Below are the code and all the weights of a small trained network. Each question names an input and a class and asks about switching units off, where a switched-off unit gives its printed mean instead of its output.

import numpy as np


def w(rows, s, z=0):
    codes = np.array(rows[::2]) - 128.0
    scale = np.full(codes.shape[1], s)
    scale[-1] = z or s
    return codes * scale


def f(y):
    return np.maximum(y, 0)


def log_softmax(a):
    a = a - a.max(-1, keepdims=True)
    return a - np.log(np.exp(a).sum(-1, keepdims=True))


def net(x, mask):
    res = np.array(x, float).reshape(1, 6) / 4 @ E
    y = f(res @ A[0][:, :-1].T + A[0][:, -1])
    res = res + np.where(mask, y, B[0][:, -1]) @ B[0][:, :-1]
    return log_softmax(res[-1] @ U[:, :-1].T + U[:, -1])


A, B = {}, {}
E = w([
[121,132,128,125,134,128],'x0',
[163,74,41,31,170,200],'x1',
[49,78,61,101,30,58],'x2',
[155,25,188,108,206,29],'x3',
[80,81,77,255,177,155],'x4',
[131,129,124,129,128,126],'x5',
],0.0081)
A[0] = w([
[141,80,67,94,153,162,58],'neuron 1',
[90,68,75,217,178,137,20],'neuron 2',
[107,223,109,162,53,190,81],'neuron 3',
[154,39,177,112,179,73,48],'neuron 4',
[164,51,54,50,133,163,65],'neuron 5',
[176,177,181,7,68,104,85],'neuron 6',
[177,165,172,37,79,89,4],'neuron 7',
[159,33,185,115,199,48,79],'neuron 8',
[156,54,85,82,157,159,87],'neuron 9',
[76,82,78,115,60,77,88],'neuron 10',
[153,75,53,43,188,185,66],'neuron 11',
[76,71,83,217,156,168,31],'neuron 12',
[190,125,200,161,215,175,72],'neuron 13',
[68,98,69,107,52,98,50],'neuron 14',
[75,88,76,111,66,73,51],'neuron 15',
[120,180,182,159,98,66,58],'neuron 16',
[153,159,182,4,88,104,61],'neuron 17',
[82,94,83,114,78,81,63],'neuron 18',
[139,183,162,46,84,79,49],'neuron 19',
[191,229,147,150,193,214,102],'neuron 20',
[197,175,195,139,229,164,57],'neuron 21',
[149,121,53,82,126,192,69],'neuron 22',
[72,80,80,200,164,155,55],'neuron 23',
[163,76,66,66,147,189,67],'neuron 24',
[107,76,89,117,80,50,52],'neuron 25',
[169,47,40,59,167,194,78],'neuron 26',
[66,89,64,110,53,71,102],'neuron 27',
[115,243,57,148,58,254,60],'neuron 28',
[77,65,89,187,160,146,15],'neuron 29',
[97,176,227,209,80,43,39],'neuron 30',
[94,153,197,194,86,84,8],'neuron 31',
[154,50,149,124,166,71,10],'neuron 32',
[149,25,177,108,207,48,99],'neuron 33',
],0.0073,0.0025)
B[0] = w([
[119,186,180,161,147,93,176],'neuron 1',
[201,115,46,196,204,156,194],'neuron 2',
[77,172,87,74,66,59,218],'neuron 3',
[74,153,51,77,52,82,197],'neuron 4',
[109,176,199,173,158,103,205],'neuron 5',
[215,113,23,227,202,142,217],'neuron 6',
[204,115,48,182,196,136,188],'neuron 7',
[40,174,29,54,8,55,219],'neuron 8',
[80,191,181,155,154,100,187],'neuron 9',
[145,46,204,80,129,213,203],'neuron 10',
[90,190,230,162,169,78,211],'neuron 11',
[201,120,28,184,206,133,195],'neuron 12',
[137,38,167,51,101,219,198],'neuron 13',
[156,59,171,71,117,200,199],'neuron 14',
[155,76,182,84,132,180,197],'neuron 15',
[105,184,203,169,173,95,181],'neuron 16',
[221,122,42,221,205,147,205],'neuron 17',
[154,70,184,99,118,186,186],'neuron 18',
[185,117,75,173,197,152,188],'neuron 19',
[138,29,167,39,76,216,220],'neuron 20',
[165,10,189,60,94,223,204],'neuron 21',
[78,182,174,141,135,63,187],'neuron 22',
[182,122,63,157,174,140,191],'neuron 23',
[92,161,185,155,152,92,195],'neuron 24',
[152,78,152,79,112,184,190],'neuron 25',
[86,185,223,168,158,65,219],'neuron 26',
[158,53,206,67,127,207,216],'neuron 27',
[26,168,26,60,2,58,254],'neuron 28',
[193,119,91,160,176,127,179],'neuron 29',
[84,198,237,174,178,81,222],'neuron 30',
[96,179,204,166,176,93,187],'neuron 31',
[86,157,67,103,62,93,179],'neuron 32',
[64,166,27,77,34,84,226],'neuron 33',
],0.006,0.0081)
U = w([
[71,181,31,61,28,74,251],'0',
[159,41,210,55,114,219,43],'1',
[98,228,253,196,179,61,63],'2',
[216,131,2,217,208,136,172],'3',
],0.0092,0.0011)

Each question gives the input, the list of numbers given to net, and the class t.
The units are the neurons (one row each of A and B). Each row of codes is followed by its name. A weight is (code - 128) times the scale printed after its matrix; where a second scale follows, it is the last column's (A, B and U).
mask holds one flag per neuron, in row order. A switched-off neuron (its flag False) gives its mean, the last column of its row in B, instead of its output. The means were averaged over made-up inputs and are rounded, as every weight is.
A unit's drop is (log p(t) with every unit on - log p(t) with that unit switched off) / (log p(t) with every unit on - log p(t) with every unit switched off).
The circuit of an input: a set's keep is (log p(t) with only the set's units on - log p(t) with every unit switched off) / (log p(t) with every unit on - log p(t) with every unit switched off). Starting from the 12 units with the biggest drops (on a tie, the unit counted first), units are removed one at a time, each time the one whose removal leaves the highest keep (on an exact tie, the one counted first), for as long as the keep stays at least 0.8.
circuit, biggest first: the units of the circuit, biggest drop first
k most important neurons: the k neurons with the biggest drops, biggest first
drop of u: that unit's drop, to one decimal
input [-1,2,6,0,-7,-8], class 3: circuit, biggest first -> neuron 6; neuron 17
input [-1,-5,4,3,7,8], class 3: circuit, biggest first -> neuron 2
input [3,7,7,0,1,7], class 1: 3 most important neurons -> neuron 27; neuron 14; neuron 10
input [-3,8,8,-7,4,2], class 1: 2 most important neurons -> neuron 27; neuron 14
input [0,4,-7,-7,-1,-3], class 0: 2 most important neurons -> neuron 28; neuron 3
input [2,4,-6,6,3,8], class 0: 3 most important neurons -> neuron 8; neuron 33; neuron 4
input [4,3,-3,-3,3,-8], class 0: 2 most important neurons -> neuron 28; neuron 27
input [-8,0,0,2,1,5], class 0: 2 most important neurons -> neuron 6; neuron 17
input [5,1,4,3,1,-1], class 1: 2 most important neurons -> neuron 28; neuron 3
input [5,-6,-6,8,-5,4], class 0: 2 most important neurons -> neuron 8; neuron 33
input [-2,6,-1,2,-8,-1], class 3: 2 most important neurons -> neuron 6; neuron 17
input [7,3,3,-2,-4,5], class 3: 2 most important neurons -> neuron 6; neuron 17
input [3,7,-1,7,-2,-1], class 0: 3 most important neurons -> neuron 8; neuron 33; neuron 4
input [8,5,6,0,6,0], class 1: 2 most important neurons -> neuron 27; neuron 10
input [0,7,-6,6,2,8], class 2: most important neuron -> neuron 11
input [-1,5,8,-4,-3,0], class 1: drop of neuron 28 -> 0.0
input [-6,-7,-3,-6,-8,-7], class 3: drop of neuron 6 -> 0.6
input [5,3,-4,-1,-7,-8], class 3: drop of neuron 6 -> 0.1
